The rows lie along a hidden order. The number after each row says roughly how far along it the row is, from 0 to 12. A new part has a new order.
(in the rows, 128 means zero)
[ 85 168  97 130 154 168 126 141 190 116 151  55 133 125 122 154 158 119
 103  89 122 129 193 201 202 126 114 184 116 129 143 135 211 153  82 169
 163 232 176 174 128  70]  4
[107 178  95 129 123 155 135 119 130 145 144  41 131  64 122 135 151 129
 129 111 117 161  73 124 128 127 124 161 116 139  88 147 194 112 137 138
  96 143 241 111 131  80]  6
[ 82 178  96 114 146 164 123 139 147 121 153  84 125  98 136 148 147 122
 113  68 123 148 140 161 181 121 122 169 119 130 126 134 204 151  97 163
 169 183 115 154 126  97]  5
[149  95 198 153 100 100 135 118 115 149 120  66 134  94 126 143 118 134
 136 144 140 126  80  80 110 137 118 126 139 146 101 137 115 105 147 125
  76 112 122  83 128 141]  2
[129  77 179 156 103 106 131 131 153 125 132  60 130 115 129 138 125 130
 128 141 137 119 119  94 137 127 115 132 140 135 138 132 118 101 134 130
 117 137 105 135 125 138]  0
[103  96 143 154 111 132 143 123 175 133 146  42 132  92 120 133 129 130
 118 144 121 147 126 136 134 132 117 142 119 132 112 144 166  92 117 142
  88 142 175 143 131 101]  3
[132 106 150 140 110 132 139 118 133 147 135  50 132  97 122 137 125 134
 126 126 129 137  90 124 117 133 120 143 128 141  99 142 172 104 132 135
  83 128 187 116 130 111]  4
[ 86  81 149 156 124 132 134 136 200 106 151  52 127 103 127 140 143 120
 113 107 128 139 165 140 172 122 112 168 128 131 133 135 177  93 100 148
 176 135 109 145 123  95]  0
[ 85 197  94  96 152 168 121 136 127 126 150  61 123  97 132 153 152 123
 114  51 121 150 134 166 183 121 124 176 119 137 107 136 207 154 104 153
 179 175 154 123 126  91]  7
[150 255  57  76 129 158 132 111  96 171 125 180 132  89 120 121 167 136
 129  85 102 139  75 167 109 138 134 106 110 134  74 146 213 130 133 123
  72 127 254 108 136 101]  12
[ 99 177  91  99 142 156 121 134 117 117 142 118 121  89 139 140 144 118
 122 106 119 154 148 155 157 122 133 159 118 123 106 130 161 150 111 145
 209 144  93 125 127 102]  6
[ 93  96 144 142 121 130 132 134 180 115 149  48 124  91 130 141 140 123
 109 118 121 143 129 141 167 122 120 158 129 133 122 137 167  98 110 154
 154 167 115 131 126  98]  2
[ 83 197 110 142 137 141 132 143 169 105 154  47 129 130 134 138 142 121
 114  93 128 141 160 136 189 118 117 174 127 126 129 130 159 123  97 153
 176 156 112 145 122  98]  2
[130 170 134 119 116 147 128 116  99 160 133  10 131  53 127 134 144 130
 136  97 132 147  61  61 115 125 120 175 126 148  76 142 175 121 135 129
 122 137 200  79 125  95]  5
[ 99 153 105 117 132 148 123 134 132 108 143  69 122  87 137 138 143 120
 123  83 128 154 126 122 155 120 125 155 127 132 123 132 167 122 120 143
 188 121 102 114 124 106]  4
[112 172 164 138 112 138 126 119 117 149 147   1 134  20 126 157 146 133
 141  99 147 152  38  35 136 125 111 198 139 161  67 144 190 109 135 136
 113 172 227  51 122  88]  3
[125  82 139 132 119 130 128 136 135 105 131  87 123 119 136 129 128 119
 125 104 128 132 124 138 134 125 127 119 130 126 148 126 115 113 133 133
 177 110  45 118 126 142]  2

Part 2:
[144 103 171 128 111 148 134  96 114  37 170 144 167 194  92  82 157 109
  78  76 129 144  94 164 175 126 110 135 125 204 127 138 121 123 119  79
 116 215 118 149  83]  1
[149 154  80 126 134 136 122 179 156 177  98 150  87  75 170 161  82 115
 157 168 108 124 200 147  57 125 139 137 137 146 139 147 143 136 101  95
 171  88 116 156 145]  10
[127 129 148 128 127 145 129 109 120  82 130 151 113 201 126  96 117 100
 117  98 115 136 114 181 148 114 141 145 139 212 133 142 130 117 107 105
 157 148 120 165  72]  4
[130 116 151 128 124 144 130 109 114  76 144 151 122 160 106  90 133 101
 104  59 117 138 109 173 159 115 135 143 134 188 132 139 127 118 109 111
 141 155 118 157  83]  4
[139 174  59 124 142 126 122 169 172 226  68 153  82   1 178 183  76 116
 173 175  93 119 194 141  54 120 131 134 128 105 138 138 141 145 115 153
 173  79 129 145 174]  12
[126 130 142 128 129 143 128 123 120  90 152 151 112 151 116 102 121 105
 111  98 113 137 119 181 144 116 144 143 138 182 133 141 129 116 110 114
 154 131 118 161  86]  5
[128 120 154 128 124 143 129 107 117  75 144 145 143 161 109 101 129  96
 119  81 117 137  97 174 159 117 136 138 135 173 133 137 127 118 117 119
 137 173 123 159  84]  3
[139  96 165 131 110 138 132  90 100  57 166 131 196 209  86  86 160 115
  87  65 140 134  78 144 190 131 113 130 128 170 126 128 118 122 131 112
 104 210 126 127  95]  0
[142 139  89 129 125 139 123 163 145 143 113 140 101 119 158 139  95 114
 138 134 120 125 163 157 100 123 144 143 144 169 136 140 142 126 102 104
 169 120 115 155 122]  7
[136 119 174 126 122 157 134 107 122  33 164 159 136 175 111  80 140  97
  78  87 114 145 115 179 154 116 128 144 131 228 130 143 131 116 106  60
 144 180 113 179  49]  3
[119 137 121 131 131 125 122 130 126 150 108 142 126 127 138 128 108 116
 150 103 119 119 113 161 127 119 152 134 144 111 135 132 132 118 122 187
 150  90 131 139 121]  5
[143 153  73 127 133 128 120 165 152 203  86 143  91  79 169 165  81 119
 174 149 109 112 180 131  69 128 140 134 138 110 138 139 139 136 113 141
 166  67 123 137 165]  10
[144 103 179 129 112 146 133  98  88  11 175 147 171 201  90  70 159 110
  79  71 132 139  88 155 182 127 115 134 126 209 126 134 121 125 126  83
 113 216 119 145  84]  1
[144 151  82 128 130 131 119 174 149 187  92 140 101  82 180 161  87 119
 165 152 118 113 177 143  77 126 139 136 140 138 138 140 143 134 102 122
 160  76 120 143 156]  9
[142 107 174 126 120 155 134  99 123  40 169 153 142 179  93  85 147 104
  83  70 116 148 114 168 158 120 114 141 126 236 125 142 124 122 110  58
 140 212 112 163  69]  2
[136 148  70 130 130 121 117 159 135 210  86 136 112 111 162 166  77 124
 169 146 121 109 166 135  82 128 147 132 144 103 137 135 142 126 117 157
 159  58 125 131 163]  8
[134 108 155 128 119 152 131 106 116  68 153 147 148 174  99  86 143 104
  96  82 112 139 107 169 172 119 125 140 129 192 129 138 127 118 118 101
 133 185 120 152  82]  3
[126 121 144 129 123 137 128 102 111  79 128 134 155 152 106  93 134 107
 117  92 117 135 107 166 164 120 135 131 136 163 129 134 127 118 120 137
 132 178 123 145  97]  3
[150 141  98 128 128 141 123 167 150 141 103 146 105 123 165 142  92 113
 142 136 119 124 175 152  85 127 138 139 143 189 137 149 142 128  98  75
 172  94 113 159 123]  8
[134 103 164 131 114 132 128  94 101  78 147 136 189 193  93  92 158 118
 101  65 130 130  85 145 175 129 118 129 128 147 128 120 115 123 137 145
 115 197 127 123 114]  1
[143 151  72 126 134 137 122 175 160 170  91 151  81  65 168 160  81 117
 152 157 107 122 197 139  72 126 136 138 136 167 139 147 143 139 101  91
 172  68 117 155 138]  10
